B, the same points and some others measured another way; then each row and its match in B:
B:
1: [   9 -291    2 -188 -123  -11  -94   71  -87 -110  -59 -117  348  -27
  114   71   86  -95  107 -206  -51   84 -187 -136   25   90 -279  -19
  -32 -201 -168  181   66  -53 -470  304   81]
2: [  88 -154  -19   90 -175  144  265  301  -63   19  -86   93  136  197
   36  127  113  126  284 -143  -54   96  132  -31 -224   46 -184  -97
  -47  126   71 -202   42 -127 -261  162   97]
3: [  49  168 -153   39  291   88  -87 -202  -64  119 -366  311 -278   69
  174    4 -255   52 -159 -110   59  -17 -275  545  183  344  -35 -101
 -296  -90    9  199 -367 -328 -272 -265 -193]
4: [ -71  -35  -50 -146   42   -8   34 -170   60   27  -69  -60 -144  -75
  -13  122  181  317  -36 -215   38 -129  481  -47  -71  263  -36  -21
  142  -30 -134 -189  -35  101   59 -138   56]
5: [ 165 -170 -179   29 -299 -149   29   83  -33   11   66  -42  -91  -88
   57 -231  -34  -37   12 -313  -37   17   79  115  -28 -102  194  147
  -56   -3  -84   23  168  -61   43   23   39]
6: [  41 -169 -166 -100 -157  -59   -3 -170 -119   36   -9  129 -179 -133
   90  -36  -77   69   11 -258  -13 -138 -208   70   23   49  -50   68
 -133 -108  -36  -12  -33  -14  -52  -77    5]
7: [ 102  -57  -27   73    7  -17  -23   69 -121  -14   46   68 -147  -46
   93 -276  -53  -26  -96  104  107  152  117  151  -49  -50  250    0
 -267    4  -76  125   46 -231   -4  -97  -41]
8: [  33   95   -5  -85  208  -25 -218  -70   65  -29  -33   18  -30  -74
   62 -165  112  198 -144  177   46   68  105  108    5  189   63   61
  -19  -66 -139  140  -28 -273  -83  -75  -35]
9: [ 106 -155   -2   86 -158   53  130  134  -99  -23   30  173  -25    5
   73  -91  -33   71   48   56   48   89  -61   19 -113 -125   -1   -5
 -194  132   -2  -48   65 -151  -66   35    4]
10: [ -37 -379   48  -28 -189   95  180  -71 -237  -77   -5   89  -11  -59
   69  111  -42  -37   60 -122   97  -11 -125 -153  -11  -13 -190 -162
 -252  -33  -75    1  -55   83 -259   87   12]
11: [  75  -68 -128  -95  -53  -93  -93 -109  -57   26  -20  122 -153 -146
  134 -147 -132   33 -134 -121   53  -16 -103  179   36  -35  103  103
 -141  -51 -108   76   31  -86   59 -129  -35]
12: [ -96 -119   79 -229  130   36 -143 -208  -26  -89  -62   48   94 -136
   74  107  105  194 -105   98   76  -31  -77 -131   40  191 -249  -48
  -25 -113 -174   78  -78  -40 -221   25   -6]
13: [   8  -48  -37  164  -30  125  278 -105 -116   66  -15  245 -421   15
  -19   -4   13  299   25   11  100 -105  222   69 -119  109   55 -116
 -199  159   86 -248 -163  -73   89 -245  -45]
14: [   0 -141  188   67  -51  213  204  122    9  -91  -83  226  214  119
   37  174   92  269   78  265   56   95 -130 -138 -126  -17 -357 -114
  -69  234  -14 -105  -44 -162 -282  166  -25]
15: [  69  -92  -10  -48   26  -31 -121   88  -34  -68  -21  -85  117  -24
   81 -148   76  -32  -33   -5   24  144   69   51   10   96   46   -1
  -91 -100 -149  202   47 -203 -245  100    8]
16: [  65 -174   -3    7 -164   16   98    5  -90  -29   54  196  -74  -86
   76  -66  -56  121  -16   61   73   16 -119  -25  -86 -147  -22   30
 -171  118  -31  -70   57  -72   23  -24   -4]
17: [ 118  -36 -139  -21 -142  -29   20  123  121   24 -106   -9  121   68
   27   13  117  181  136 -291 -142  -17   19   95  -58  135 -133  115
  149    6  -33  -55   54 -150 -191  133   62]
18: [-117  102  213   64  -96   74  202 -156 -190   -4   11  -59 -119  172
  219 -293 -174  179 -193  -20   -1   50  -65  321 -101 -282    4  297
 -221 -182 -393  305  134 -203   27 -218 -383]
19: [  70   38  -94 -115   13   72   -9  193   44   69 -116  112  169  121
   91  111  153  253  226 -100 -114   35   37   39 -217  177 -226   57
  101   -4   45 -173   61 -218 -195   72  118]
20: [ 139   17 -105   54 -162   -6  142  133   76   70  -30  221  -96   19
   58  -48  -28  260   37  -69   -1   11  117  142 -185 -114   47  127
   15  242   35 -251  116 -125  193  -93   33]
21: [  11 -250   33  -49 -114   94  106   65 -199  -37   16  137   59  -11
   98   50   17   40  123   20   53   62 -110 -123 -135  -35 -161  -88
 -215   -6  -18  -53   27  -67 -211   82   53]
22: [ 114 -312 -348 -158 -349 -258 -165 -105 -118   -4   12 -369    0 -135
   54 -194   55 -243  137 -841 -234 -150 -133   82  199  234   34  172
   20 -491 -178  297   74   26 -398  202   73]
23: [ 156 -167 -178 -233 -189 -205 -330  196  174 -113 -112 -430  578    8
   71  -88  222 -157  144 -547 -279   97 -144   19  148  245 -206  214
  298 -352 -263  385  193 -184 -620  510  127]
24: [ -43  -55   35  -21  138   69   36  -91  -59  -13 -136   51 -121  -24
   70   40  -15   86 -147  -11  162   52  280  104   19  163   27 -152
 -155    2 -145   38 -119  -39  -85 -133  -56]
25: [  30   94  -25   16  -27  -25  167   35  139   82   54  133 -291  -87
  -24  -42  104  439 -126   60  155  -11  758   29 -276  -90  273   78
  116  336  -58 -442  154   47  572 -319   63]
26: [  89 -238  -17  146 -330  -61  146 -204   58 -115   28   53 -120 -129
  -42 -132  -48  147 -147 -141   -3 -140 -276   23  199  -82  -64  100
  -45  128 -138  124  -62  -21 -110   94 -142]
27: [   2  -96  -18  -53   88   10  -55  -62 -104  -20  -63    0  -92  -56
   81  -71   -4    3  -92  -41  103   63  142   87   31  146   60  -86
 -177 -100 -132  126  -66 -107 -149  -66  -28]
28: [ -29  245 -111   71  302  209  227 -227 -188  274 -231  728 -715    8
  189  114 -361  371 -169  180  274  -90  101  469 -196   59  137 -150
 -435  264  201 -403 -297 -133  445 -722 -139]
29: [  50 -182 -241 -142 -172  -60   13  -49 -143   86  -58   24 -112  -57
  105   38  -24   -1  150 -484  -76 -113  -33   75  -41  144  -64   28
  -77 -193   -9  -71   13   25 -132  -25   94]
30: [ 167 -199 -189  242 -362   -8  338  239 -184   79   79  -54 -265  109
  -14 -197   40  -34  239 -433  -59   25  381  116 -186  -39  256   -9
 -172   37   60 -155  110  -66   -7  -16   59]
31: [ -85 -381   -4  -55 -112   65  232 -113 -350    4  -39  106 -258 -130
  127  130 -207 -177  -83 -229  272   37  274  -30  -33  -68   86 -285
 -406  -12 -116  -83  -56  268   26 -170   18]
32: [   7  -50 -112  -34  -80   95  131 -122  -16   68 -123  209 -111   49
   31  164   71  339  165 -192 -104 -200 -191   37  -64  231 -315   20
   11   -3   77 -187 -148 -100 -199  -25    6]
33: [ 101 -163  -50   29 -214  -20  103  115  -10  -25  -11   26   52    0
   46  -52   16   65   47 -164  -10   52   53   23  -64  -58  -18   47
  -33   76  -69  -32   96  -70  -91   94   28]
34: [  23   25   20  -77   77   44  -69  125  213  -61 -148 -191  315  129
  -38  104  370  292  126 -107 -129   39  287  -67  -54  368 -257   14
  295  -51 -128   12   -2 -199 -401  245   78]
35: [ -50   42   19   16   90  101  163  -69   98   35 -153   48 -143   59
  -35  162  161  379  -18  -83   63  -61  492   39  -97  258  -77  -94
   98  125  -68 -227 -114  -11    4 -137   -3]
36: [ -71  112   79 -170  221   51   69   36   10  100   -8  315 -237 -139
  139   83  -61  350 -251  321  359  145  770   30 -362 -187  264  -54
  -64  336  -98 -460  160   95  683 -472   81]
37: [ -69   -5   11    7  141  229  192  -98 -144   75  -92  300 -241   87
   23  202  120  391  151  112   48 -106  107  -31 -198  285 -230 -180
 -154   52  134 -285 -223 -132 -131 -181   12]
38: [  76  -63 -132  -14 -152   -2   92   -9   38   42  -79  113  -62    7
   34   34   35  222   81 -234  -74  -92  -42   89  -51   92 -122   80
   36   42   -4 -122   -7  -84  -84    0   16]
39: [   1 -452 -110 -152 -274  -58   42  -27 -316  -43   46 -100   14 -135
  124    2  -56 -259  111 -420   29    4  -53 -122   13   -7  -44  -90
 -249 -256 -130  103   78  149 -265  122  100]
40: [  40  -66 -106 -335  139 -119 -399  228  103  -66 -174 -473  547   47
  102   15  319 -145  121 -390 -146  206  321   -5   37  439 -122   16
  244 -425 -280  315  133 -174 -589  356  185]
41: [ -13 -239   95 -127    1   -4  -66  -52 -175  -96   11  112   31 -179
  175  -71 -166 -128 -213  149  239  167  -55  -20   18 -181   52  -81
 -310    1 -207  161   62    2  -30  -34  -36]
42: [ 128   12 -190  -70  -66  -70 -178  -12  110   -1  -97  -79  132   38
   31  -89  184  174  150 -282 -253  -99 -304  132   79  328 -214  185
  147 -218  -36  171  -44 -315 -440  193   11]
43: [ 171  -78  -89   26 -167  -37 -129   98   61  -91   63  -77  216   53
   -6 -220  261  176  224  -44 -270  -30 -438  -38   13  184 -230  209
   74 -162   -3  209   33 -420 -510  342   18]
44: [   9 -123 -206  -28  -42   17  106 -193 -128  105 -246  152 -283  -31
  101  137 -192   -5  -40 -464   51 -125  -15  272  112  213  -40 -118
 -191  -74  -26  -24 -211   54 -130 -178  -49]
45: [ 211  -86 -224  -44 -241 -201 -336  -40  157 -114   33 -298  270  -17
  -35 -332  294   71  183 -354 -425 -143 -646   59  245  348 -236  350
  215 -398 -108  473    6 -443 -710  462  -20]
46: [  79   27  -32    4   80 -114 -118  -49   24  -21   27   11 -204 -159
   76 -297  -65   37 -300   97  179  122  321  202   31  -50  371   64
 -139   55 -195  128   66 -139  212 -211  -72]
47: [  56 -145  -91 -127 -136  -63  -88  -73   10  -42  -37   -6  100  -78
   71  -18   62  111   45 -199  -93  -70 -245   -6   41   96 -187  117
   39 -120 -106   89   24  -97 -244  133   15]
48: [ 138  -18   95  175  -58  141  177  331   58  -35  -42  205  152  163
   41  -46   69  197   88  259   37  217   64   47 -205 -106  -62  -22
  -79  302   36 -102   79 -314 -122  115   -1]
49: [ 131   -6  -78  -84  106  -47 -262  275   51  -52 -121 -278  359  124
   84 -155  227 -110  123 -169 -130  233  125  121   14  320  -19   21
   45 -267 -149  331   65 -374 -553  284   76]
50: [ -40 -228  109 -144   37   29 -102  -82  -76 -129  -68   -4  186 -101
  112   45    8  -31 -119   65  115  100 -119  -85   88   63 -174  -96
 -141  -93 -214  217  -38  -50 -319  127  -23]
51: [ 116 -186  -63  -75 -147  -82 -102  108  -95  -61   72  -15  105  -89
  121 -205  -10  -93    6  -52    4  124 -130    8  -32  -99   58   92
 -142  -88 -115  165  151 -165 -151  117   38]
52: [  71   26  -21  220 -100   42  171 -311  167  -21 -137  294 -307  -37
  -43  -49 -101  392 -222   11   16 -213 -310  250  198   66 -112   83
  -34  256  -37   19 -263 -162  -26 -129 -248]
53: [ -10   66   25  -15  147   92   18  -59   51   11  -91  122  -90   22
   10   43  146  348  -24  128   43  -20  199   39  -88  231  -89  -39
    3   67  -36 -106  -98 -176  -69 -101  -19]
54: [  46 -198    7   27 -101   65  109   31 -134  -34  -37  146  -25  -11
   85   -6  -59   12   16  -17   73   64  -92   19  -36  -27  -67  -83
 -226   48  -35   16  -25  -94 -171   27  -17]
55: [ -12  -69  -95   85    3  138  237 -307 -273  130 -100  551 -585  -82
  137   46 -332  182 -110   22  187 -163 -277  260  -22  -17    0 -119
 -466  125  126 -180 -267  -50  160 -432 -149]
56: [ 122   76 -111  120  -80   69  153   57   97   72 -126  208 -100  127
   14   11   58  338  109 -108 -103  -68  -53  188  -91  135 -126   76
   37  156   85 -161  -75 -247 -102  -32  -30]
57: [   0   31  -36  -71   52  -34  -85 -175   97  -26   27  -33 -117  -89
  -40  -91  235  365  -40    3  -41 -127  155  -30  -13  251  -40   99
  116  -63 -101  -19  -49 -143  -54  -53   -5]
58: [  88 -148   35   59 -113   86  103  150  -59  -54  -11  117  109   67
   57  -26   59  105  111   66   -2   97 -106  -28 -103  -17 -134  -24
 -122   84   -5   -8   27 -203 -244  137   12]
59: [  97  -85   33   38  -23   87   29  239  -84  -34    5  100  130   80
   90  -95   71   63  110  154   17  184   -9    4 -171  -16  -44  -27
 -160   47   -3   16   77 -280 -215  106   39]
60: [ -16 -278  -21 -115  -29  -56 -142 -161 -106 -123  -87 -213  104 -103
   66  -39   39 -166  -79 -265   13   19  -99  -11  234  239  -94  -87
 -123 -298 -247  374  -96  -33 -487  174  -41]
61: [  41 -141  109  120 -130  137  292   89  -70  -21  -16  327  -74    9
   77   50 -110  192  -50  201  178   92   42   -1 -168 -241  -47  -74
 -207  340   -4 -206   28  -39  113  -74  -44]
62: [  45 -287  -33 -129 -154  -34  -42   49 -163  -66   41  -23  120 -100
  120  -51   -2 -111   53 -140   21   77 -106  -87  -36  -41  -65   -6
 -162 -129 -120  107  107  -35 -218  137   71]
63: [  36 -200  -74 -107 -169  -51   34    8  -32  -13  -76    6   59  -79
  103   58  -53   -2  -25 -283   38   24   67   34   -2  -19  -50   13
  -30  -11 -146  -14   71   66  -70   42   45]
64: [  77 -184 -127   27 -239  -72  138  -49  -72   25    0   96 -213 -117
   71  -78 -139   21  -78 -278   78  -37  104  114  -10 -121  140   32
 -135   82  -84  -73   58   68  143 -111  -11]
65: [ -92 -184   81 -234  127  105 -129 -174 -135  -84  -74  139  138  -92
  122  164   58  117    4  135   63  -11 -331 -152   30  199 -373 -105
 -150 -165  -95  108 -135  -93 -389   82    9]
66: [  35  -26  -71  -62  -32    1   90  -81 -128  100   51  386 -353 -161
  145  -74 -191  211 -126  120  196  -12   97  120 -200 -217  181   48
 -240  187   16 -273   72  -13  441 -364    2]
67: [  17  118   14  -28   23   12   13  -77  200  -11   68   64 -101  -35
  -87  -46  324  593   22  164  -62 -136  258 -103 -169  170  -83  160
  237  132  -33 -244   24 -173  113  -70   29]
68: [ -25  -76  -32   36   66   52  128 -110 -137   45  -85  104 -320  -45
   60  -10  -75   66 -125  -91  182   16  373  149  -31  108  169 -156
 -234   33  -81  -66 -115   11   76 -256  -48]
69: [ -31 -354 -166 -123 -270  -14  175 -118 -186   37  -97   -4  -97  -70
   76  203  -64  -47  119 -593   -7 -146   30  -29   19  115 -163  -96
  -96 -139  -73 -103  -42  236 -184   20   78]
70: [ 116 -131 -186  -77  -73 -176 -294  -72  -11  -85   36 -347   71  -80
    0 -308  224  -85   63 -339 -202  -36 -118   57  194  356   30  134
   28 -419 -171  417   -9 -265 -507  238   10]
71: [ -29 -137  -72 -140    4   -3 -114 -304   47  -59 -249    7   86  -63
   76  143  -29   81 -103 -299  -55 -147 -407  109  290  317 -353   -8
   10 -192 -178  260 -233  -57 -478  116 -112]
72: [  59 -268  -10  116 -222   60  267   58 -239    8   75  208 -241  -57
   73  -77 -138  -19    8  -23  164   58   97    5 -136 -211  132 -102
 -343  159   12 -139   45   20  102 -107   -1]

[-119  335 -141 -385 -102  -96   20  -15 -230  340 -248  -32  109 -203
  -44   31  -78 -572  192   61 -150  131 -281    8   12  113  296   31
 -234  197 -119 -198] : 69
[  83 -230  579  242   29   33    7  240  -15 -192   81   57 -171 -410
  235 -301  130  381  649 -233  289  128  125   59   -7 -356 -110 -465
  201  -51 -348  261] : 37
[  73   76 -152  -27 -282 -135 -322    2   83  232   11  353  103 -214
 -166  -94  -66 -320  -32  -38   70  166 -214  -34   38 -270   85  -47
  133  -66  -49  186] : 71
[-198  338 -196 -277  298  -30  217 -230 -283  215 -153 -218   32   96
   32 -235  -78 -382   36  274 -246 -100 -260   10  166  164  307 -119
 -438   60   68 -267] : 29
[ 349 -276   83  174  -22  -45 -410  177  307  -88  473  -85   52  240
   24  191   83  -37  -28 -247 -106  -38  -57 -146  -43 -195 -296 -372
  593 -408  -53  -72] : 41
[ 215 -326  335  163  111 -148 -210  147  225 -237  221   77    3 -137
   -3 -101   83  294  340 -270  133   31   57   39  -93 -256 -145 -203
  398 -167 -159  190] : 58
[ -18   81 -252 -240  450   84    1 -318 -120  -76  103 -444   76  367
  -75 -221 -113 -274 -182  215 -429 -247 -256  -66  185  187   30    3
 -137 -219  214 -364] : 51
[ 242  -63   67   94   20 -231 -255  152  219    0  213  377   70   59
  -71   68  123  222   44  -86  118   64  -29  -58  -59 -273  -66 -179
  305  -82  -77  219] : 23
[  20  216 -123 -199   93  483  -20 -330 -279 -155   39 -389    4  117
   31 -496 -132 -219  -42  330 -299 -188 -305 -219  363    5 -139 -164
 -121 -213   97 -270] : 12
[ 109 -256  120  287  323 -139  -27   78  208  -70  224 -182  -77  200
   93   25   52  -61  -12 -220  -89  -81   30    9  -40   -8  -36 -173
  224 -366   -2    0] : 7
[ 193 -179  213    7  -67  -52 -225   96  141 -133  114  -29   54 -193
  -36  -43    7  -37  291 -227   28   49  -66  -12  -60 -140 -100 -104
  352 -137 -154   41] : 21
[ 274 -169  154  152  167 -306 -247  357  229   44  391  283   26  278
   81  309  251  369   80 -191   67   67   85  -63 -137 -291 -142 -418
  390 -114 -138  115] : 66
[ 204  -52    6   24 -134  -93 -226   43  221   -2   62   45   91  -60
  -98   98  -26 -303   25 -179  -40   31 -143  -70  -66   -7  -21   61
  328 -187  -49   19] : 62
[  -6  144 -253 -274   56 -335 -157  144   -6  356 -101  206  140   60
 -165  367    6 -404  -83  -90 -164  198 -170    7 -140   75  212  263
  -15   95  -54  -63] : 64
[ -77    5 -171 -161  109  -23 -117   21 -123  203  -54 -159    7    9
  -58   65  -86 -486  -43  -87 -254  123 -178  -10   17   59   73  154
  -37 -129  -28 -146] : 27
[ 143 -189  190  175  138 -303 -214  209  157    5  248  432   -2  -36
    0  -70  164  445  194 -124  231  123   74   49  -60 -444  -40 -343
  223  -42 -143  341] : 52
[ 125  -52   67  178 -197   44 -139   42  145   47   50  -93  -24 -141
   49  -37  -48 -441   53 -189  -25   38 -141  -85   18  -45  -22 -134
  259 -290  -83   11] : 60
[ 172 -184  313  145  129 -239 -163  232  129 -105  186  390  -14 -126
   27  -95  177  537  344 -146  261  118  105   42  -80 -405  -73 -291
  243   15 -204  340] : 19
[-215  -17 -161 -118  602  128  162 -321 -266  -54   -4 -506  -79  211
   11 -429 -148 -249  -65  175 -368 -176 -182   36  229  141   92    2
 -334 -239  169 -256] : 49
[ 134 -109   -8  -78   39 -160 -227    9  148  -58   21   85  110  -79
 -180   13  -38 -134   55 -146  -57   57 -114    0  -73  -45    8  205
  232 -101  -36   63] : 61
[ -47  227 -296 -379  129  -73 -106  -87 -165  221  -65  -37  137  127
 -144   47  -69 -380  -91  141 -282   40 -266  -54   54   81  140  131
 -153   48   42 -218] : 63
[ -44  252 -183 -238 -132 -357  -73  201  -24  476 -195  243  120  -93
  -77  375   21 -544   13 -114  -70  246 -169   14 -151   61  322  158
  -73  170 -141  -37] : 22
[  39   51  143  154   -5   99  146  -28   40   51   37 -474  -76  -23
  241  -71  -42 -564  174 -119 -152 -135 -155  -57   66  189   87 -378
   66 -295  -70 -263] : 31
[  52  234  154  -71  250  317  212 -105 -256 -264 -143   26  -88   11
   97 -409   64  366  144  283   -4  -64  -61 -170  225  -64  -79   57
 -195   39  -55   96] : 67
[  48  193 -292 -302  204   43 -135  145 -198  194   10   66   43  368
  -52  318   71 -143 -239  104 -323  135 -149 -187   34   52  -76  230
  -41  -19  -11 -165] : 36
[ -46 -354   77  541  297 -471 -127  111  275  245  377  207 -124   62
  107 -173   64    8    3 -249  174   34   68  199  -25 -412  151 -639
  120 -370   -2  301] : 3
[  47   70   62   76  180 -199   49  -38   75   -2  -48  274    6  -56
  -40 -182   45  119   91   43  123    1  -53   28    9 -109  152  -11
  -34   -5  -23  227] : 17
[  41  -53 -170  -48  115  -23 -218   76  -28  102   33  125    2   91
 -117   78  -11 -164 -163  -67 -154  155 -107  -77   13  -88  -66  225
   96 -170  -10   68] : 8
[ -47   65   -8  257  -55 -364   26   77  173  363  -54  269  -39 -172
   46   16    4 -432   57 -153  147  113  -98  101  -76  -67  329 -219
  -14 -114  -71  201] : 44
[ 130   84  -38   82 -150 -259 -136   82  206  182  -20  330   77  -93
  -84  109   28 -259  -14 -106   94  101 -128  -26  -82  -86  143    2
  170  -61  -63  172] : 6
[ 261 -147  350  118 -159 -133 -180  315  209    1  250  -67   18  -97
  171  214  135  -66  393 -319   69   56   -5  -51 -141 -141  -98 -505
  453 -134 -271  -57] : 39
[ 123 -268  101  147  212 -210 -139  -67  259 -221    5  135   25 -140
 -196 -165  -46   44   82 -211   64    5  -23   91  -92  -54   14  311
  256 -217    7  265] : 48
[ 196   22    9   26 -118 -175 -186   43  218    5  -15  280  104 -108
 -135   46   11 -131   22 -111   72   74 -117  -49  -75  -80   42  138
  252  -69  -59  177] : 26
[ 227 -429  370  205  240 -162 -233  205  227 -262  334   -5  -35  -26
   46  -42  123  388  331 -319   88   19  116   48 -111 -280 -216 -290
  446 -233 -164  150] : 59
